Below is a small trained network, with its code and all its weights. Each question gives an input and a target symbol and asks what happens when units are switched off, that is, made to give their printed mean instead of their output.

import numpy as np


def w(rows, s, z=0):
    codes = np.array(rows[::2]) - 128.0
    scale = np.full(codes.shape[1], s)
    scale[-1] = z or s
    return codes * scale


def f(y):
    return np.maximum(y, 0)


def softmax(a):
    e = np.exp(a - a.max(-1, keepdims=True))
    return e / e.sum(-1, keepdims=True)


def log_softmax(a):
    a = a - a.max(-1, keepdims=True)
    return a - np.log(np.exp(a).sum(-1, keepdims=True))


def net(x, mask):
    ids = ['βεζμπφψω'.index(c) for c in x.split()]
    T = len(ids)
    res = E[ids] + P[:T]
    u = 0
    for l in range(2):
        r = res
        for j in range(2):
            rows = slice(2 * j, 2 * j + 2)
            q, k, v = (r @ M[l][rows].T for M in (Q, K, V))
            z = softmax(np.where(np.tri(T) > 0, q @ k.T / 2**0.5, -1e9)) @ v
            o = O[l][rows]
            res = res + np.where(mask[u + j], z, o[:, -1]) @ o[:, :-1]
        u += 2
        y = f(res @ A[l][:, :-1].T + A[l][:, -1])
        res = res + np.where(mask[u : u + 8], y, B[l][:, -1]) @ B[l][:, :-1]
        u += 8
    return log_softmax(res[-1] @ U[:, :-1].T + U[:, -1])


Q, K, V, O, A, B = {}, {}, {}, {}, {}, {}
E = w([
[221,117,125,126],'β',
[72,204,128,52],'ε',
[121,105,249,114],'ζ',
[160,129,41,87],'μ',
[149,78,62,88],'π',
[65,121,111,213],'φ',
[198,91,108,117],'ψ',
[166,149,57,112],'ω',
],0.02)
P = w([
[198,254,9,196],'0',
[120,23,62,93],'1',
[108,7,50,98],'2',
[144,13,82,97],'3',
[155,37,102,128],'4',
[176,31,113,128],'5',
[185,29,118,139],'6',
],0.0082)
Q[0] = w([
[158,111,44,101],'0.h1',
[163,74,51,112],'0.h1',
[104,174,190,85],'0.h2',
[121,4,140,57],'0.h2',
],0.013)
K[0] = w([
[253,80,67,236],'0.h1',
[136,163,69,103],'0.h1',
[109,65,219,29],'0.h2',
[202,210,231,146],'0.h2',
],0.012)
V[0] = w([
[189,160,93,74],'0.h1',
[118,174,108,185],'0.h1',
[59,2,137,22],'0.h2',
[161,93,91,53],'0.h2',
],0.0081)
O[0] = w([
[166,87,134,8,253],'0.h1',
[144,158,104,64,134],'0.h1',
[86,116,130,191,24],'0.h2',
[165,112,88,93,164],'0.h2',
],0.014,0.0064)
A[0] = w([
[119,182,206,99,31],'0.n1',
[144,171,170,140,41],'0.n2',
[128,209,166,129,200],'0.n3',
[174,18,224,153,253],'0.n4',
[122,138,177,137,57],'0.n5',
[195,104,15,208,214],'0.n6',
[77,176,154,10,85],'0.n7',
[69,154,133,110,124],'0.n8',
],0.012,0.0038)
B[0] = w([
[111,91,81,1,135],'0.n1',
[154,110,87,161,131],'0.n2',
[142,172,76,50,138],'0.n3',
[99,177,102,123,204],'0.n4',
[171,98,155,125,137],'0.n5',
[112,118,145,67,167],'0.n6',
[158,190,173,186,249],'0.n7',
[104,149,160,174,143],'0.n8',
],0.0098,0.019)
Q[1] = w([
[157,178,164,133],'1.h1',
[158,117,189,230],'1.h1',
[134,78,93,135],'1.h2',
[5,169,163,120],'1.h2',
],0.016)
K[1] = w([
[131,189,119,189],'1.h1',
[86,91,133,164],'1.h1',
[84,170,39,45],'1.h2',
[104,2,148,244],'1.h2',
],0.0096)
V[1] = w([
[196,187,242,108],'1.h1',
[199,131,181,184],'1.h1',
[85,255,34,164],'1.h2',
[165,116,49,200],'1.h2',
],0.0087)
O[1] = w([
[148,135,143,222,251],'1.h1',
[102,193,146,170,139],'1.h1',
[89,183,244,71,182],'1.h2',
[254,135,186,151,87],'1.h2',
],0.0081,0.025)
A[1] = w([
[212,92,53,103,23],'1.n1',
[135,112,17,88,232],'1.n2',
[186,85,113,54,208],'1.n3',
[132,137,127,5,37],'1.n4',
[135,169,176,146,207],'1.n5',
[100,82,141,211,137],'1.n6',
[120,194,116,180,75],'1.n7',
[129,147,46,160,255],'1.n8',
],0.014,0.0068)
B[1] = w([
[84,151,73,238,174],'1.n1',
[96,219,203,162,169],'1.n2',
[144,108,116,12,187],'1.n3',
[77,82,91,191,192],'1.n4',
[140,78,108,147,251],'1.n5',
[148,195,57,44,151],'1.n6',
[102,73,147,77,202],'1.n7',
[170,50,205,129,158],'1.n8',
],0.011,0.023)
U = w([
[152,90,120,158,184],'β',
[112,133,246,139,98],'ε',
[115,191,102,10,110],'ζ',
[174,147,60,72,221],'μ',
[99,110,82,165,85],'π',
[143,51,128,74,3],'φ',
[162,228,158,137,199],'ψ',
[192,179,190,59,139],'ω',
],0.012,0.0055)

Each question gives the input, a string of symbols that net reads in full, and the target symbol t.
The units are the heads (2 rows each of Q, K, V and O) and the neurons (one row each of A and B). Each row of codes is followed by its name. A weight is (code - 128) times the scale printed after its matrix; where a second scale follows, it is the last column's (O, A, B and U).
mask holds one flag per unit, layer by layer, with each layer's heads first. A switched-off unit (its flag False) gives its mean, the last column of its rows in O or B, instead of its output. The means were averaged over made-up inputs and are rounded, as every weight is.
A unit's drop is (log p(t) with every unit on - log p(t) with that unit switched off) / (log p(t) with every unit on - log p(t) with every unit switched off).
The circuit of an input: a set's keep is (log p(t) with only the set's units on - log p(t) with every unit switched off) / (log p(t) with every unit on - log p(t) with every unit switched off). Starting from the 12 units with the biggest drops (on a tie, the unit counted first), units are removed one at a time, each time the one whose removal leaves the highest keep (on an exact tie, the one counted first), for as long as the keep stays at least 0.8.
circuit, biggest first: the units of the circuit, biggest drop first
most important unit: the unit with the biggest drop
top k neurons: the k neurons with the biggest drops, biggest first
k most important neurons of layer l: the k neurons of layer l with the biggest drops, biggest first
heads that matter: for each layer, one digit per head in row order, 1 if its drop is at least 0.15 and else 0, layers parted by /
input ε μ ζ ω ε ψ, target ε: heads that matter => 00 / 11
input β β μ, target β: circuit, biggest first => [1.h2; 0.n4; 1.n1; 1.n8]
input ζ β φ, target ζ: top neuron => [1.n6]
input ψ β β π μ ψ π, target ψ: 4 most important neurons of layer 1 => [1.n2; 1.n1; 1.n5; 1.n7]
input φ π β ζ ψ φ ω, target φ: circuit, biggest first => [1.h1; 1.n4; 0.n7; 1.n3]
input ψ β ε ε β, target ψ: heads that matter => 01 / 01
input ψ ω ψ ω, target ψ: heads that matter => 00 / 01
input ψ ω β ζ, target ζ: top 2 neurons => [1.n6; 0.n4]
input ε ε ε, target ε: circuit, biggest first => [0.n7; 1.n7]
input μ β β φ ε ε β, target μ: heads that matter => 10 / 00
input φ ε μ ε ω, target φ: 4 most important neurons of layer 1 => [1.n4; 1.n2; 1.n5; 1.n3]
input ψ β ω φ ψ ζ ψ, target ψ: 3 most important neurons of layer 1 => [1.n2; 1.n1; 1.n5]
input φ β ε φ ψ, target φ: top 2 neurons => [0.n7; 1.n4]
input ε ε β β ψ, target ε: circuit, biggest first => [1.h2]
input ζ ε π π ζ β π, target ζ: heads that matter => 10 / 10
input ω β π μ ε β ψ, target ω: top 2 neurons => [0.n7; 1.n4]
input μ ψ ψ, target μ: heads that matter => 11 / 00
input φ ε β ω ω μ, target φ: heads that matter => 10 / 11
input ψ ε ζ ω, target ψ: heads that matter => 01 / 01
input ψ ε ε ε ψ, target ψ: 2 most important neurons of layer 0 => [0.n4; 0.n6]
input ζ ζ ω β, target ζ: 2 most important neurons of layer 0 => [0.n7; 0.n3]
input β ψ φ ψ β ω, target β: top 4 neurons => [0.n7; 0.n4; 1.n1; 1.n8]
input ζ ε ω ω, target ζ: 3 most important neurons of layer 0 => [0.n7; 0.n3; 0.n6]
input φ ω ε, target ε: most important unit => 1.n3
input ψ ζ μ ε β φ β, target ψ: top 3 neurons => [1.n2; 1.n1; 0.n4]
input φ β ζ β μ ε β, target φ: top 2 neurons => [1.n4; 0.n3]
input ψ ζ φ π, target ψ: most important unit => 1.h2
input ζ ε ψ, target ζ: 2 most important neurons of layer 1 => [1.n3; 1.n5]
input φ ω β β ε π β, target φ: heads that matter => 11 / 11
